a =
array([[233, 231,  95,  68, 111, 230,  27, 227,  30,  27, 201,  33,  31,
        226,  54],
       [181,  35,  39,  37,  32,  73, 229, 216, 227, 225,  99, 227, 228,
        148, 233],
       [235,  30,  21,  24,  27, 229, 229, 231, 223, 232,  84, 233, 230,
        234, 233],
       [ 21, 230, 232, 230, 231,  45,  22,  29,  26,  22, 172,  20,  24,
         24,  21],
       [231, 233, 115,  84, 137, 230,  27, 225,  24,  29, 193,  27,  27,
        231,  57],
       [ 24, 229, 234, 230, 230,  27,  30,  19,  35,  27, 199,  25,  24,
         26,  23],
       [232,  73,  23,  27,  28, 227, 166, 235, 160, 178, 127, 185, 189,
        227, 220],
       [229, 150,  30,  25,  28, 232,  91, 231,  78, 117,  94, 119, 128,
        231, 178],
       [235, 227,  98,  66, 116, 231,  24, 231,  25,  26, 203,  28,  24,
        232,  46],
       [ 21, 228, 229, 231, 230, 154,  26,  22,  25,  29, 153,  28,  26,
         37,  29]])
Rows and columns are counted from 1.
(1, 1) = 233
(9, 5) = 116
(5, 3) = 115
(2, 11) = 99
(1, 5) = 111
(7, 5) = 28
(8, 3) = 30
(8, 6) = 232
(5, 12) = 27
(10, 7) = 26
(6, 3) = 234
(2, 9) = 227
(8, 13) = 128
(9, 7) = 24
(7, 11) = 127
(5, 5) = 137
(9, 2) = 227
(2, 15) = 233
(2, 12) = 227
(7, 13) = 189
(9, 8) = 231
(2, 10) = 225
(4, 11) = 172
(6, 15) = 23
(2, 1) = 181
(5, 8) = 225
(4, 10) = 22
(5, 2) = 233
(4, 6) = 45
(4, 3) = 232
(1, 12) = 33
(5, 4) = 84
(10, 8) = 22
(1, 15) = 54
(9, 6) = 231
(8, 11) = 94

X =
array([[ 53, 157, 100, 179,  81,  51],
       [ 49, 122, 160, 201,  84,  50],
       [122,  49, 206,  59, 205, 205],
       [205, 207,  49,  52, 109,  94],
       [104, 208,  50, 201,  50, 154],
       [177,  50, 203,  52, 205, 195],
       [ 67, 177,  76, 161,  74,  49],
       [ 48, 120, 172, 203,  87,  49],
       [ 51, 164, 172, 205,  50,  51],
       [ 51,  84, 184, 196, 109,  51],
       [ 58, 123, 126, 137,  95,  50],
       [ 90, 205,  50, 201,  49, 147],
       [105, 206,  50, 195,  50, 176],
       [ 50, 152, 135, 205,  74,  49],
       [ 49, 152, 162, 206,  68,  49],
       [104, 208,  50, 203,  50, 136]])
Indices start at 1.
(1, 1) => 53
(3, 2) => 49
(2, 1) => 49
(15, 3) => 162
(7, 6) => 49
(2, 5) => 84
(15, 4) => 206
(4, 4) => 52
(12, 5) => 49
(10, 4) => 196
(4, 1) => 205
(16, 4) => 203
(4, 6) => 94
(14, 5) => 74
(8, 4) => 203
(12, 6) => 147
(1, 4) => 179
(11, 2) => 123
(14, 6) => 49
(8, 2) => 120
(7, 3) => 76
(9, 3) => 172
(6, 3) => 203
(15, 2) => 152
(5, 5) => 50
(3, 3) => 206
(9, 6) => 51
(6, 4) => 52
(11, 6) => 50
(3, 6) => 205
(2, 4) => 201
(9, 5) => 50
